Here is a tiny trained network, its code and every weight. The questions are about switching its units off for an input and a class, where a switched-off unit gives its printed mean instead of its output.

import numpy as np


def w(rows, s, z=0):
    codes = np.array(rows[::2]) - 128.0
    scale = np.full(codes.shape[1], s)
    scale[-1] = z or s
    return codes * scale


def f(y):
    return np.maximum(y, 0)


def log_softmax(a):
    a = a - a.max(-1, keepdims=True)
    return a - np.log(np.exp(a).sum(-1, keepdims=True))


def net(x, mask):
    res = np.array(x, float).reshape(1, 4) / 4 @ E
    y = f(res @ A[0][:, :-1].T + A[0][:, -1])
    res = res + np.where(mask, y, B[0][:, -1]) @ B[0][:, :-1]
    return log_softmax(res[-1] @ U[:, :-1].T + U[:, -1])


A, B = {}, {}
E = w([
[182,167,113,254,83,176,129,153,206,104],'x0',
[124,78,202,117,184,125,127,209,145,17],'x1',
[210,81,160,211,141,47,198,139,91,182],'x2',
[100,82,69,125,137,132,140,148,156,133],'x3',
],0.0099)
A[0] = w([
[89,87,97,47,197,111,170,99,120,110,193],'neuron 1',
[118,26,168,100,230,163,77,194,201,105,254],'neuron 2',
[170,154,122,197,47,231,93,95,208,67,84],'neuron 3',
[81,140,109,81,50,185,50,123,162,75,69],'neuron 4',
[122,150,40,125,107,172,124,21,139,241,15],'neuron 5',
[96,242,71,32,69,179,68,72,233,2,153],'neuron 6',
[192,113,62,224,128,111,116,129,242,131,162],'neuron 7',
[134,127,146,111,127,82,101,135,162,18,15],'neuron 8',
[150,190,37,83,47,152,144,27,109,191,85],'neuron 9',
[105,132,125,50,154,91,131,36,61,148,155],'neuron 10',
],0.0073,0.0037)
B[0] = w([
[152,112,176,58,106,109,68,110,161,119,198],'neuron 1',
[59,216,112,105,43,132,175,115,97,74,219],'neuron 2',
[110,147,215,13,135,151,56,143,200,199,205],'neuron 3',
[153,147,160,143,85,49,187,23,76,107,193],'neuron 4',
[163,190,167,145,110,215,190,173,86,80,202],'neuron 5',
[177,109,178,138,34,70,151,32,122,81,249],'neuron 6',
[172,74,202,44,89,97,100,118,186,62,203],'neuron 7',
[69,174,185,171,107,213,170,163,93,108,160],'neuron 8',
[71,148,228,111,53,166,145,189,106,28,213],'neuron 9',
[136,115,174,109,108,93,67,170,254,137,201],'neuron 10',
],0.0082,0.013)
U = w([
[110,110,179,31,158,168,55,113,204,135,108],'0',
[47,209,154,175,117,242,174,202,55,44,105],'1',
[216,77,147,184,93,67,194,36,77,118,240],'2',
[149,134,126,105,87,124,139,135,126,105,232],'3',
[160,214,66,118,113,154,143,96,130,144,131],'4',
[117,179,1,215,194,178,34,22,26,182,4],'5',
[142,174,65,217,192,213,109,61,47,212,4],'6',
],0.0063,0.0039)

Each question gives the input, the list of numbers given to net, and the class t.
The units are the neurons (one row each of A and B). Each row of codes is followed by its name. A weight is (code - 128) times the scale printed after its matrix; where a second scale follows, it is the last column's (A, B and U).
mask holds one flag per neuron, in row order. A switched-off neuron (its flag False) gives its mean, the last column of its row in B, instead of its output. The means were averaged over made-up inputs and are rounded, as every weight is.
A unit's drop is (log p(t) with every unit on - log p(t) with that unit switched off) / (log p(t) with every unit on - log p(t) with every unit switched off).
The circuit of an input: a set's keep is (log p(t) with only the set's units on - log p(t) with every unit switched off) / (log p(t) with every unit on - log p(t) with every unit switched off). Starting from all 10 units, units are removed one at a time, each time the one whose removal leaves the highest keep (on an exact tie, the one counted first), for as long as the keep stays at least 0.8.
units of the circuit, in order: the units of the circuit, biggest drop first
most important unit: the unit with the biggest drop
top k neurons: the k neurons with the biggest drops, biggest first
drop when u is switched off: that unit's drop, to one decimal
input [-3,-8,-8,0], class 1: most important unit : neuron 9
input [-1,7,-8,-4], class 2: top 4 neurons : [neuron 6; neuron 4; neuron 9; neuron 5]
input [-8,-7,4,-2], class 0: top 2 neurons : [neuron 10; neuron 2]
input [8,-6,8,1], class 0: units of the circuit, in order : [neuron 7; neuron 3]
input [0,7,-5,5], class 1: top 3 neurons : [neuron 2; neuron 8; neuron 7]
input [-5,-6,2,5], class 1: units of the circuit, in order : [neuron 5; neuron 9]
input [0,-2,-5,-3], class 2: units of the circuit, in order : [neuron 6; neuron 4]
input [4,-5,4,5], class 1: top 2 neurons : [neuron 5; neuron 6]
input [-8,5,8,3], class 0: top 2 neurons : [neuron 6; neuron 1]
input [-3,-1,-4,0], class 2: top 2 neurons : [neuron 3; neuron 6]
input [7,7,-1,7], class 0: top 2 neurons : [neuron 3; neuron 7]
input [6,-4,-7,4], class 2: top 3 neurons : [neuron 6; neuron 4; neuron 10]
input [-5,-1,4,-2], class 0: units of the circuit, in order : [neuron 6; neuron 10]
input [7,0,-8,-5], class 2: top 4 neurons : [neuron 6; neuron 4; neuron 10; neuron 1]
input [8,-8,6,7], class 0: units of the circuit, in order : [neuron 7; neuron 3]
input [-6,7,6,7], class 1: top 2 neurons : [neuron 2; neuron 6]
input [-6,-8,-1,1], class 1: units of the circuit, in order : [neuron 9]
input [2,7,7,-5], class 1: top 2 neurons : [neuron 6; neuron 4]
input [3,-7,-8,7], class 2: top 3 neurons : [neuron 6; neuron 4; neuron 2]
input [-6,-4,4,-3], class 0: units of the circuit, in order : [neuron 10]
input [4,-7,2,-6], class 1: top 2 neurons : [neuron 9; neuron 5]
input [8,-8,5,-5], class 0: top 3 neurons : [neuron 7; neuron 3; neuron 2]
input [-7,2,-8,6], class 2: top 3 neurons : [neuron 6; neuron 4; neuron 3]
input [8,2,1,-5], class 0: drop when neuron 3 is switched off : 0.2
input [5,-7,-8,4], class 2: drop when neuron 6 is switched off : 1.9
input [8,-3,-3,-7], class 0: drop when neuron 3 is switched off : 1.8
input [-5,8,3,1], class 1: most important unit : neuron 2
input [5,-4,5,-7], class 3: drop when neuron 1 is switched off : 0.2
